Below are the code and all the weights of a small trained network. Each question names an input and a target symbol and asks about switching units off, where a switched-off unit gives its printed mean instead of its output.

import numpy as np


def w(rows, s, z=0):
    codes = np.array(rows[::2]) - 128.0
    scale = np.full(codes.shape[1], s)
    scale[-1] = z or s
    return codes * scale


def f(y):
    return np.maximum(y, 0)


def softmax(a):
    e = np.exp(a - a.max(-1, keepdims=True))
    return e / e.sum(-1, keepdims=True)


def log_softmax(a):
    a = a - a.max(-1, keepdims=True)
    return a - np.log(np.exp(a).sum(-1, keepdims=True))


def net(x, mask):
    ids = ['αγζηθλμπστω'.index(c) for c in x.split()]
    T = len(ids)
    res = E[ids] + P[:T]
    q, k, v = (res @ M[0].T for M in (Q, K, V))
    z = softmax(np.where(np.tri(T) > 0, q @ k.T / 4**0.5, -1e9)) @ v
    res = res + np.where(mask[0], z, O[0][:, -1]) @ O[0][:, :-1]
    y = f(res @ A[0][:, :-1].T + A[0][:, -1])
    res = res + np.where(mask[1:17], y, B[0][:, -1]) @ B[0][:, :-1]
    return log_softmax(res[-1] @ U[:, :-1].T + U[:, -1])


Q, K, V, O, A, B = {}, {}, {}, {}, {}, {}
E = w([
[125,145,31,121],'α',
[110,156,194,185],'γ',
[115,33,169,166],'ζ',
[109,2,97,137],'η',
[110,120,146,160],'θ',
[131,184,73,146],'λ',
[125,182,73,149],'μ',
[110,119,122,150],'π',
[138,97,76,140],'σ',
[136,137,47,135],'τ',
[127,80,189,176],'ω',
],0.017)
P = w([
[210,79,119,255],'0',
[39,187,102,202],'1',
[88,160,153,100],'2',
[113,175,144,124],'3',
[117,154,151,151],'4',
[122,130,146,162],'5',
[127,146,93,170],'6',
[135,69,166,190],'7',
[155,137,96,202],'8',
[152,75,92,208],'9',
[130,170,61,212],'10',
],0.0088)
Q[0] = w([
[164,135,138,198],'head 1',
[128,111,154,30],'head 1',
[121,57,185,249],'head 1',
[50,113,35,180],'head 1',
],0.011)
K[0] = w([
[188,108,144,113],'head 1',
[1,168,119,90],'head 1',
[157,128,108,162],'head 1',
[206,119,96,170],'head 1',
],0.011)
V[0] = w([
[109,79,148,127],'head 1',
[155,79,3,89],'head 1',
[163,64,191,153],'head 1',
[178,103,115,115],'head 1',
],0.013)
O[0] = w([
[56,164,162,45,158],'head 1',
[226,165,254,124,156],'head 1',
[159,120,77,27,254],'head 1',
[151,102,168,118,155],'head 1',
],0.011,0.0056)
A[0] = w([
[156,46,156,196,254],'neuron 1',
[81,106,99,255,221],'neuron 2',
[90,153,80,165,98],'neuron 3',
[68,137,178,142,164],'neuron 4',
[179,91,193,164,111],'neuron 5',
[158,120,167,91,102],'neuron 6',
[173,191,184,194,151],'neuron 7',
[129,167,47,102,114],'neuron 8',
[217,146,124,41,213],'neuron 9',
[209,143,83,95,113],'neuron 10',
[152,93,149,78,191],'neuron 11',
[177,81,117,112,189],'neuron 12',
[122,94,145,125,223],'neuron 13',
[88,29,124,145,120],'neuron 14',
[58,100,99,154,134],'neuron 15',
[158,132,141,192,190],'neuron 16',
],0.009,0.0041)
B[0] = w([
[108,186,79,130,255],'neuron 1',
[255,185,121,80,224],'neuron 2',
[166,79,151,132,169],'neuron 3',
[145,133,62,133,155],'neuron 4',
[100,158,153,171,222],'neuron 5',
[165,170,192,114,161],'neuron 6',
[112,109,132,137,245],'neuron 7',
[146,73,195,107,219],'neuron 8',
[40,96,180,136,229],'neuron 9',
[92,136,138,132,185],'neuron 10',
[85,147,97,111,192],'neuron 11',
[116,171,147,127,198],'neuron 12',
[121,128,65,79,187],'neuron 13',
[154,162,147,135,193],'neuron 14',
[210,74,170,108,190],'neuron 15',
[100,108,94,156,214],'neuron 16',
],0.0074,0.007)
U = w([
[142,145,206,68,90],'α',
[254,11,164,93,36],'γ',
[45,15,95,103,123],'ζ',
[14,86,181,136,80],'η',
[151,180,71,42,172],'θ',
[136,208,45,96,74],'λ',
[165,101,83,156,125],'μ',
[37,116,89,94,147],'π',
[33,106,140,168,114],'σ',
[82,80,156,195,136],'τ',
[155,107,90,53,252],'ω',
],0.0077,0.0038)

Each question gives the input, a string of symbols that net reads in full, and the target symbol t.
The units are the heads (4 rows each of Q, K, V and O) and the neurons (one row each of A and B). Each row of codes is followed by its name. A weight is (code - 128) times the scale printed after its matrix; where a second scale follows, it is the last column's (O, A, B and U).
mask holds one flag per unit, heads first, then neurons. A switched-off unit (its flag False) gives its mean, the last column of its rows in O or B, instead of its output. The means were averaged over made-up inputs and are rounded, as every weight is.
A unit's drop is (log p(t) with every unit on - log p(t) with that unit switched off) / (log p(t) with every unit on - log p(t) with every unit switched off).
The circuit of an input: a set's keep is (log p(t) with only the set's units on - log p(t) with every unit switched off) / (log p(t) with every unit on - log p(t) with every unit switched off). Starting from the 12 units with the biggest drops (on a tie, the unit counted first), units are removed one at a time, each time the one whose removal leaves the highest keep (on an exact tie, the one counted first), for as long as the keep stays at least 0.8.
units of the circuit, in order: the units of the circuit, biggest drop first
top k neurons: the k neurons with the biggest drops, biggest first
drop when u is switched off: that unit's drop, to one decimal
input α τ μ μ σ, target τ: units of the circuit, in order -> head 1; neuron 5
input ζ ζ ζ ω, target ζ: units of the circuit, in order -> head 1; neuron 2
input α α π, target τ: top 3 neurons -> neuron 5; neuron 7; neuron 16
input ω γ τ π γ ω ζ ω ω σ, target ζ: units of the circuit, in order -> head 1; neuron 2; neuron 9
input η α γ γ σ τ ζ π τ, target α: units of the circuit, in order -> head 1; neuron 9
input η γ σ τ α η, target α: units of the circuit, in order -> head 1; neuron 6
input γ π θ α α α θ, target γ: top 2 neurons -> neuron 15; neuron 2
input ζ θ π ζ ζ, target ζ: top 3 neurons -> neuron 2; neuron 9; neuron 1
input η τ π θ π τ θ ω θ, target α: top 3 neurons -> neuron 6; neuron 16; neuron 1
input ω ω μ σ, target ζ: units of the circuit, in order -> head 1; neuron 2; neuron 8
input ω α ζ θ λ, target ζ: top 2 neurons -> neuron 2; neuron 8
input α ζ γ ζ α λ η π σ τ, target τ: drop when neuron 8 is switched off -> 0.0
input γ ω ω π σ π ω λ ω α θ, target γ: drop when neuron 11 is switched off -> 0.1
input ω σ π η τ ω γ θ, target ζ: drop when head 1 is switched off -> 1.2
